Table B holds the same points as the rows below and some others, measured another way and shuffled. Each row below is followed by which row of B it is.
B, 72 x 41:
-61  15  188  38  153  -27  -76  -105  -219  -39  109  125  -128  21  -82  20  77  -181  21  220  180  -105  -6  6  -20  126  -38  -101  -124  -91  -89  54  -68  -60  74  10  183  -67  -24  72  33
-125  -189  -66  -181  -179  104  -96  -40  77  -296  277  322  109  -20  -2  -143  -260  74  -82  71  -75  50  -81  12  228  -79  32  -97  -92  107  51  6  21  109  17  -65  -144  -128  -85  -55  69
23  -86  -141  -94  -137  156  -66  -27  85  -208  197  92  130  160  -63  4  -214  33  -71  -27  -164  -91  -10  -54  77  -14  -156  44  -61  50  76  152  -43  93  85  -14  76  3  -43  -48  138
80  37  -3  81  -41  94  -25  -19  -32  -37  73  23  42  187  -86  118  2  -154  -44  66  71  -139  -9  24  13  102  -123  -13  -12  -112  54  202  -138  2  100  41  235  3  17  32  77
72  7  -36  225  -144  -56  59  196  -143  229  -15  -53  -201  -133  52  -149  269  -205  -157  185  181  220  -135  176  -45  85  312  -63  141  102  52  -279  67  -125  -79  -88  -173  4  34  99  -72
-13  23  -11  154  -2  -197  76  88  -28  214  -54  -75  -265  8  -56  -16  383  -38  -121  16  95  95  -64  7  -79  279  15  -217  111  -16  -8  -205  -2  -131  -20  -78  84  9  67  59  -43
89  -22  -172  -3  -185  12  -84  -2  -88  81  66  92  -46  70  10  6  184  -106  -105  151  45  13  -80  39  -53  82  -140  -24  41  143  -70  -142  22  -55  22  7  8  -44  41  35  182
-108  -43  -113  -26  -42  -157  -19  -203  59  -152  162  122  149  89  -131  9  -96  2  127  -162  -284  -141  82  -100  -37  153  -161  -227  -122  -3  27  158  -157  63  61  101  90  14  29  -73  31
-68  -96  61  167  41  -87  -6  53  -200  158  -40  -13  -194  -72  38  -89  254  -140  -112  207  192  127  -177  110  -5  123  153  -47  -14  50  -3  -149  55  -100  -73  -124  -44  -13  33  82  -23
-135  -130  -60  -8  -33  -37  -40  -133  -6  -186  143  104  80  36  -94  -43  -188  -1  62  -113  -329  -96  37  -45  -49  36  -25  -66  -192  86  88  118  -51  114  15  -31  -47  5  -21  -70  50
72  86  115  13  55  60  -20  86  -137  -22  187  40  -177  -29  -55  -99  50  -136  -96  240  238  34  -1  -2  25  71  90  -49  44  -43  -60  -91  13  -109  81  -16  116  -17  -79  93  -15
-210  -197  228  142  320  36  -19  -65  -220  -133  68  -93  -20  -17  -26  -116  -182  -85  12  122  27  -19  -129  4  79  20  183  133  -266  -68  107  251  -4  25  -28  -147  80  107  -68  31  -91
59  15  95  125  73  71  5  96  -116  75  26  -71  -149  81  -25  5  148  -135  -146  203  281  22  -111  42  58  126  18  21  47  -107  17  30  -21  -99  45  -68  203  28  -9  98  -3
-14  -9  70  75  -111  71  20  48  39  -109  147  169  73  37  -41  -15  -87  -138  -67  102  182  11  -66  112  204  46  139  -163  30  -147  125  148  -142  16  50  13  59  -80  -15  32  -76
117  107  -21  133  -217  -76  43  201  -48  253  -27  74  -363  -50  -28  -5  440  -153  -211  144  202  136  -42  129  -105  193  108  -226  214  55  -31  -398  50  -132  -3  -85  -55  -133  42  93  22
-168  -169  -20  12  77  -108  8  -30  10  -56  79  -6  -55  9  -33  -114  20  103  -64  -26  -71  72  -109  -66  81  135  1  -101  -74  31  45  1  19  -10  -31  -116  25  47  -7  -17  -35
-52  1  3  161  -73  -201  6  -36  -141  143  -3  104  -121  -73  -29  -33  259  -196  4  94  61  46  -47  107  -92  177  110  -236  0  37  -17  -146  -54  -75  -36  10  -62  -66  74  52  -30
1  -26  58  102  18  132  -12  -27  -63  -151  129  6  105  95  -81  11  -218  -163  11  38  -51  -119  7  38  30  -4  62  63  -120  -83  137  276  -117  67  71  3  107  42  -42  8  3
68  61  15  125  80  20  71  95  -30  -5  106  -189  -90  59  -101  -70  -16  -63  -59  -7  -26  -4  34  -58  -53  118  76  22  32  -60  83  57  -37  -57  59  -31  152  145  -42  38  -69
-20  -64  102  89  136  80  -36  14  -156  -27  59  -55  -95  63  -37  -21  1  -105  -76  159  103  -32  -83  7  14  65  18  92  -92  -38  27  95  1  -32  34  -93  142  46  -36  56  28
59  0  9  -4  -23  200  -62  -47  -41  -217  213  64  154  143  -82  24  -279  -135  6  78  -34  -156  30  -7  62  -36  -51  88  -103  -62  81  286  -116  72  123  49  162  24  -67  0  79
180  110  -75  120  -237  77  53  187  55  99  53  12  -119  80  -53  35  166  -144  -176  62  121  43  -12  97  -12  112  58  -103  193  -31  84  -102  -52  -52  60  -15  57  -43  19  55  26
-103  -184  -165  -47  136  -32  -19  -93  35  -149  135  -181  86  135  -70  -107  -161  192  -11  -148  -328  -36  -44  -213  -6  94  -188  112  -148  101  56  154  29  33  15  -78  130  216  -30  -69  61
73  42  -62  129  -12  -148  24  86  -130  265  -28  -88  -243  5  -2  -46  426  -101  -138  170  226  123  -112  17  -75  240  -26  -117  143  41  -93  -251  40  -195  -15  -35  97  32  67  101  15
-81  -114  55  52  33  101  -77  -106  -151  -194  168  98  144  11  -31  -65  -267  -169  55  110  -70  -86  -38  54  48  -62  101  77  -211  16  88  229  -69  80  27  -3  -10  13  -49  -1  26
-38  -6  19  -56  56  -1  -78  -115  -81  -124  156  90  -74  86  -128  21  -43  -41  21  24  -132  -150  79  -98  -101  100  -163  -55  -140  23  -52  43  -34  23  95  -2  143  -20  -43  -8  114
-69  -32  122  155  -69  28  43  46  16  -54  25  116  -62  35  -87  47  -15  -144  -63  -5  24  -40  -25  124  53  87  158  -154  -41  -124  168  111  -116  64  22  -77  21  -94  3  13  -57
-126  -70  72  99  157  -63  4  -118  -75  -108  68  -46  -7  74  -129  8  -99  -49  73  -90  -214  -136  44  -65  -88  122  -16  -37  -197  -51  85  204  -91  54  38  -40  125  73  -17  -25  -16
23  -24  -88  243  -250  -170  48  175  -143  333  -123  28  -329  -172  48  -96  457  -191  -171  112  42  228  -118  217  -190  141  278  -167  127  220  31  -470  119  -98  -131  -144  -312  -92  91  73  -4
-16  -16  43  62  -130  41  -30  3  -19  -35  44  174  -96  66  -84  84  56  -132  -69  40  -12  -80  0  90  -27  84  -1  -135  -42  -24  63  6  -68  54  50  -54  25  -136  7  10  76
-50  -6  66  4  49  -54  -36  -26  -91  -20  88  68  -200  18  -97  -14  107  -45  -45  63  -17  -43  25  -43  -88  142  -46  -115  -64  15  -46  -92  9  -32  51  -67  84  -46  -28  22  53
-11  -110  -74  -13  82  44  -33  8  -31  -29  80  -108  -41  133  -25  -45  32  69  -123  67  19  9  -116  -97  58  108  -158  87  -30  28  1  53  39  -45  32  -89  180  105  -18  15  78
-149  -121  68  74  -78  -65  -13  -2  -66  -37  49  184  -131  -84  -36  -66  45  -80  -54  44  -56  51  -58  101  -4  63  173  -167  -95  64  71  -102  14  46  -47  -125  -161  -124  -8  -2  -11
-120  -75  78  110  145  -89  18  -55  -92  -36  58  -48  -64  17  -75  -57  5  -50  8  7  -45  -22  -38  -33  -15  135  53  -63  -119  -45  56  93  -47  -15  3  -60  94  65  -10  15  -56
-30  -84  -60  -61  67  32  -85  -101  -70  -112  136  -2  4  128  -74  -9  -60  19  -18  39  -114  -99  -15  -114  -28  81  -207  56  -129  56  -36  91  -2  9  67  -25  159  58  -29  -11  133
57  79  -2  172  -11  -111  80  125  -81  156  23  -118  -237  -46  -67  -83  228  -109  -90  40  32  90  6  17  -133  179  141  -110  98  21  23  -192  12  -115  1  -56  17  55  9  63  -70
-192  -226  19  78  17  8  -89  -188  -136  -152  61  139  185  43  -9  -6  -186  -128  73  48  -129  -101  -113  77  57  -12  26  21  -270  31  106  269  -90  119  -30  -32  -41  -19  21  -32  55
-66  -123  -20  -36  64  85  -76  -82  -34  -159  103  5  -16  148  -92  29  -125  37  -36  -30  -201  -132  -6  -93  -39  48  -175  84  -174  45  41  143  0  79  63  -92  133  34  -43  -37  137
58  79  77  61  23  101  64  108  53  -117  164  -61  -90  81  -139  -23  -118  -47  -77  -31  -25  -47  79  -46  13  84  73  -44  26  -123  118  104  -72  6  107  -41  166  49  -83  15  -61
4  -8  41  47  -60  49  4  66  31  -9  37  67  -156  112  -88  74  109  -36  -141  27  59  -40  -29  21  19  138  -56  -110  24  -71  56  -2  -38  6  61  -94  133  -77  -4  22  55
34  -28  129  185  113  115  -9  63  -163  64  -26  -105  -103  119  -23  58  92  -189  -120  195  235  -42  -127  77  32  95  27  111  -38  -122  66  152  -44  -54  36  -85  215  42  4  96  20
-16  -27  -37  57  -47  -38  -68  -116  -133  -25  99  114  58  43  -42  8  20  -177  42  106  -5  -81  -21  39  -37  79  -49  -71  -92  25  -16  73  -89  -7  34  63  52  -24  27  24  77
74  -80  -61  33  90  153  -59  28  -126  -20  98  -150  35  144  18  -50  -34  -51  -121  192  133  -2  -148  -44  81  30  -110  230  -29  17  6  137  25  -63  45  -48  205  146  -29  60  93
-6  -15  -55  59  -149  -93  -34  14  -115  85  64  139  -141  -76  -9  -71  193  -139  -65  128  28  69  -45  86  -77  95  79  -153  20  128  -36  -230  30  -54  -20  -29  -121  -88  22  39  50
-140  -76  -9  96  31  -223  -4  -109  -98  61  21  67  -72  -28  -48  -44  179  -70  30  18  -38  12  -58  6  -54  200  1  -213  -78  27  -16  -51  -49  -46  -33  -13  7  -12  61  13  -20
231  174  13  309  -187  -15  126  374  -104  403  -123  -156  -458  -71  -4  -26  518  -247  -286  182  295  215  -74  198  -168  186  289  -92  313  27  55  -424  82  -192  -30  -139  -57  -30  46  152  -57
-166  -211  -169  -209  88  9  -65  -213  175  -362  270  35  282  218  -107  -50  -358  267  48  -195  -336  -138  -12  -265  171  73  -342  -13  -194  1  54  352  -88  120  86  10  226  132  -51  -128  89
14  104  111  197  165  -108  50  -17  -181  65  63  -132  -128  -5  -114  -34  92  -205  55  58  24  -60  65  -19  -153  177  102  -76  -43  -90  14  50  -91  -94  52  31  160  104  -3  68  -90
-136  -119  -39  19  -155  -138  -8  8  -2  17  53  206  -143  -88  -15  -87  159  -7  -88  27  -44  110  -81  70  13  118  95  -253  -10  115  20  -226  35  2  -58  -107  -174  -133  21  -8  8
-63  -59  -86  -65  37  -7  -10  -118  127  -213  183  10  140  198  -138  27  -181  102  28  -151  -207  -144  45  -164  67  131  -232  -85  -91  -79  66  264  -134  63  104  34  244  80  -20  -65  45
20  -68  -139  -30  -146  65  -94  -109  -7  -91  115  144  147  168  -37  77  -43  -78  -21  50  -51  -118  -52  5  43  57  -219  -26  -65  29  11  149  -96  46  67  55  114  -35  35  -13  169
41  -40  -39  32  -184  118  -40  67  -34  -52  117  137  -26  17  -12  -34  -31  -126  -114  122  29  24  -56  102  37  -15  80  -18  4  63  66  -40  -2  28  25  -54  -65  -81  -25  21  73
41  -59  -171  -99  -181  91  -83  -54  39  -152  226  162  193  109  -8  -43  -128  -32  -49  96  14  -22  -66  -10  151  4  -134  -37  5  48  9  98  -67  21  71  73  61  -17  -9  -13  114
-14  -6  67  237  79  -135  42  71  -211  231  -71  -111  -238  -57  -1  -59  326  -183  -86  167  186  102  -116  89  -94  190  150  -66  29  3  -4  -147  20  -143  -51  -83  30  40  50  103  -61
120  6  -253  51  -76  -215  -91  37  -387  330  72  -100  -259  -231  112  -304  433  -162  -72  333  55  257  -106  5  -287  90  79  50  81  448  -263  -609  258  -262  -102  -6  -253  103  32  112  116
-139  -210  -89  -177  -44  170  -114  -195  86  -452  329  210  377  134  -57  -65  -541  69  66  -48  -256  -147  -18  -85  228  -115  -125  47  -246  15  118  400  -111  191  85  38  50  17  -89  -106  92
-123  -115  -32  -15  57  18  -31  -149  7  -270  201  34  166  83  -121  -51  -333  8  99  -134  -341  -146  67  -98  -9  13  -42  4  -223  14  115  273  -98  128  57  5  58  79  -56  -77  20
50  -65  -116  -4  -150  165  -71  -60  43  -143  107  93  163  227  -68  118  -144  -76  -46  -6  -105  -164  -26  17  49  17  -197  50  -73  -15  99  252  -114  102  91  19  144  -18  10  -28  168
-79  -119  -12  -10  -39  -56  -70  -17  -104  35  78  154  -85  -23  43  -85  178  -42  -118  221  213  108  -179  49  122  105  -13  -120  0  57  -70  -126  40  -80  -28  -63  -1  -77  17  54  52
71  35  18  69  -163  68  -14  107  -58  32  87  128  -137  -7  -27  -19  109  -163  -137  164  147  42  -40  118  8  54  106  -96  73  15  29  -124  -6  -34  35  -45  -25  -106  -15  60  38
93  61  40  208  37  51  87  155  -25  97  -33  -220  -207  112  -109  42  117  -97  -130  -35  -26  -28  11  8  -129  149  55  45  49  -72  129  25  -21  -37  50  -113  159  96  -5  48  -18
-51  -97  -82  -156  36  77  -69  -86  77  -236  219  49  62  169  -98  -18  -181  139  -45  -41  -156  -103  7  -170  80  70  -254  4  -103  11  1  151  -22  51  101  -27  198  44  -66  -51  120
35  -6  -23  -49  -101  204  -18  -27  136  -295  244  117  209  189  -121  50  -342  -37  -18  -55  -96  -159  54  -30  151  -13  -81  -18  -56  -128  154  342  -169  121  141  50  185  -4  -69  -45  44
43  30  -23  50  -80  22  -29  -17  -59  -38  123  80  9  57  -63  2  0  -148  -24  84  28  -55  4  30  -9  75  -11  -77  -8  -15  22  48  -81  -11  63  39  80  -22  -2  26  44
-73  -66  -26  113  -144  -224  35  125  -64  253  -46  121  -306  -146  55  -123  478  -52  -194  173  254  270  -194  132  35  218  165  -305  157  97  -47  -426  90  -153  -105  -127  -158  -125  74  78  -51
42  -51  -110  -37  -62  75  -52  7  8  -53  112  8  -19  140  -46  8  8  15  -107  45  -31  -37  -49  -56  21  79  -168  24  -2  47  4  23  3  -5  61  -39  131  25  -13  -1  127
-36  -71  55  205  -1  -79  16  97  -178  207  -100  -39  -266  -49  15  -36  316  -152  -141  154  134  111  -147  128  -81  147  149  -47  8  60  26  -191  65  -85  -72  -156  -58  -29  48  80  -3
-56  -67  -95  -15  -57  -71  -18  -37  4  -57  123  58  -36  21  -66  -67  12  19  -29  -33  -157  3  0  -53  -37  107  -46  -107  -47  88  12  -53  -2  7  18  -33  -12  8  -6  -24  46
188  47  24  262  -115  260  42  196  -66  66  -32  -137  -38  148  -36  96  -12  -270  -163  102  101  -49  -62  172  -31  -3  142  188  54  -84  214  163  -72  24  53  -76  98  45  5  72  36
-123  -70  36  105  -12  -58  -28  -165  -67  -122  88  144  136  54  -90  43  -123  -166  109  -29  -130  -144  13  50  -8  76  17  -134  -180  -62  98  244  -175  86  30  50  40  -36  28  -21  -2
-122  -223  56  199  201  -10  -23  8  -271  84  -42  -182  -53  -34  76  -145  61  -109  -77  201  110  111  -249  68  36  40  165  199  -150  72  62  63  81  -63  -105  -160  -15  145  10  70  -32
32  65  48  271  120  -158  77  60  -189  238  -75  -221  -238  -7  -63  -24  306  -184  -36  60  58  28  -25  24  -199  231  104  -47  28  -23  15  -90  -19  -137  -18  -48  107  114  54  90  -66
Rows of B count from 0, top down.

111  378  -96  72  -80  -15  -38  113  -255  -337  -379  78  -136  -13  160  -18  240  -148  -35  110  -49  -287  -57  -376  8  -105  463  141  164  -98  -19  321  241  139 : 19
-106  28  -98  14  51  -53  163  -139  6  -38  150  -288  282  -178  -533  74  -229  96  -23  148  156  29  373  209  3  12  -23  -351  -307  108  133  -260  -211  -15 : 38
-235  -255  -63  -221  176  -66  -130  55  109  362  218  -217  359  -244  -251  259  -291  240  -289  -221  -87  215  -320  265  185  -305  57  38  -245  211  -82  -365  -160  -164 : 28
-72  -273  280  -215  615  367  -204  201  141  161  -362  138  499  194  25  -56  219  -71  82  -106  -177  -197  -462  623  408  -599  350  -257  -322  -122  96  -184  -217  -71 : 54
113  37  -176  171  -131  -193  0  278  -273  -275  -358  -77  83  -103  -68  277  135  77  -233  -101  -174  -252  -198  -447  -11  -148  592  42  128  -49  -2  356  67  186 : 67
-24  -192  6  68  374  -181  237  -70  159  141  168  -238  315  98  -81  191  -274  349  1  -212  36  273  -10  379  -102  -101  -13  -144  -272  171  150  -94  -196  163 : 16
-54  -163  277  90  37  -179  236  -19  -13  51  359  -132  156  117  148  -274  -37  379  -75  -177  227  338  -2  600  -146  -43  -268  -168  11  86  -20  111  87  195 : 66
-115  -73  -110  108  -1  -160  159  -165  66  218  145  -95  221  -35  -200  -117  -49  148  113  -83  -168  -36  120  616  -36  23  -133  -301  -237  128  -3  20  -234  104 : 59
-45  -170  -36  92  169  -92  7  -60  187  171  29  -68  331  5  -171  32  -119  190  199  -190  -54  18  3  551  -48  -301  -18  -119  -271  132  34  -138  -160  100 : 24
46  438  -147  56  320  236  73  -297  113  -93  -230  35  44  -26  -142  -106  25  -257  340  242  -41  -340  390  225  -16  15  156  -172  -335  40  233  -201  -156  18 : 10
9  460  -258  32  -107  -73  80  -45  -259  -148  -150  -37  -212  -184  99  50  102  -113  -241  125  -181  -230  -7  -405  -3  215  364  130  109  31  -19  240  98  50 : 39
130  39  -288  228  -109  -207  -46  251  -221  -180  -489  27  80  -76  -9  298  202  19  -108  -170  -399  -396  -283  -356  -11  -180  663  75  84  -43  -20  431  -12  224 : 43
-39  -20  57  -32  585  -59  449  -176  92  113  6  -165  293  409  -7  -8  -83  125  153  46  -71  132  76  539  107  113  11  -485  -367  -18  261  116  -383  205 : 25
-191  199  -262  -94  -196  93  -170  -55  -139  171  36  -73  16  -571  -258  28  24  -109  -389  43  -281  -294  -71  -40  134  75  214  25  -78  150  -111  -215  -77  -242 : 21
-148  -248  112  136  -201  -170  165  -47  -64  220  301  -68  216  -76  -67  -353  126  269  -116  -184  -118  30  -25  808  -45  51  -245  -376  -44  68  -112  162  -123  115 : 2
-258  212  -193  -371  393  96  -48  -197  100  444  55  -34  67  -81  58  84  -142  -104  -130  27  -319  21  -298  216  323  -7  101  77  -282  157  -39  -235  -218  -206 : 50
-194  -16  -263  -22  -47  -167  85  -172  46  219  170  -214  246  -209  -460  95  -223  99  1  16  -126  -9  168  322  55  8  -61  -244  -304  174  -15  -164  -281  -36 : 62
-268  -179  2  -122  -17  -180  143  -81  -34  409  325  -111  202  -29  -26  -177  -13  211  -205  -146  -234  155  -226  645  150  65  -191  -261  -114  111  -142  92  -206  0 : 57
92  349  -149  86  -91  -86  85  101  -310  -312  -359  19  -112  16  94  23  240  -127  -106  133  -138  -302  -40  -391  46  45  486  -10  146  -112  13  429  110  170 : 61
58  546  -127  21  -122  70  -47  -31  -245  -287  -241  74  -254  -150  158  -122  198  -225  -75  202  -8  -294  66  -357  -8  38  338  180  156  -31  -27  172  263  33 : 12
-102  114  -126  -176  512  113  8  -146  176  275  -52  -62  175  -13  19  171  -161  -16  -8  -46  -207  -6  -165  232  159  -104  179  23  -341  147  112  -262  -226  -85 : 41
-138  34  -237  -12  83  -246  146  -202  120  181  310  -316  186  -180  -336  238  -436  246  -39  -56  65  256  193  152  -93  20  -110  -16  -278  275  41  -264  -155  8 : 26
-113  -133  156  112  -3  -160  343  -124  -62  175  350  -120  152  61  60  -348  63  283  -121  -112  -42  148  46  750  -77  215  -274  -396  -68  76  -2  194  -133  161 : 3
29  401  47  -132  386  183  -102  -164  186  -175  10  -90  12  -20  12  54  -295  -42  208  153  461  185  242  -78  -75  -332  48  312  -191  147  144  -475  242  -53 : 11
-52  -78  -82  75  197  -234  191  -148  153  161  246  -219  209  14  -101  123  -305  311  57  -178  52  255  88  360  -151  -57  -121  -46  -232  215  67  -104  -123  137 : 48
168  35  -301  272  -68  -282  -6  245  -187  -200  -337  -96  55  -168  1  462  10  171  -237  -252  -269  -222  -237  -540  -152  -134  641  228  102  66  27  315  53  232 : 69
-21  -381  159  202  119  -199  230  51  50  117  266  -210  365  -7  -90  -4  -104  455  -138  -320  36  212  -40  605  -164  -91  -95  -277  -144  134  73  14  -138  200 : 9
-243  -67  -32  -271  311  -23  70  -84  56  410  51  -31  237  143  28  -59  -9  25  -39  -44  -297  63  -320  543  333  -75  9  -215  -253  37  -61  24  -283  -52 : 6
129  301  -271  212  -19  -23  -105  4  -51  -119  -208  3  -103  -338  90  212  -5  1  -130  -145  -177  -285  -42  -341  -219  -66  419  360  37  168  34  -24  145  61 : 32
-16  -171  5  278  -149  -186  70  -91  97  130  191  -41  209  -100  -96  -202  -2  278  151  -255  -39  -19  122  712  -248  -132  -203  -160  -115  163  -46  17  -44  185 : 55
-169  -368  165  138  -366  -223  164  93  -181  68  368  -219  323  -198  -342  -256  53  356  -290  -127  76  113  58  628  -30  6  -216  -478  -7  41  -114  115  -87  86 : 45
-136  -28  -105  -196  379  -110  -58  -92  240  312  139  -130  206  25  20  241  -358  194  50  -187  -13  294  -229  235  65  -317  4  223  -265  237  -15  -284  -66  -25 : 36
41  484  -55  -75  160  219  -198  -67  -12  -108  -128  76  -191  -236  267  -20  8  -147  -91  45  66  -137  -70  -252  -43  -157  272  448  38  115  5  -212  298  -94 : 8
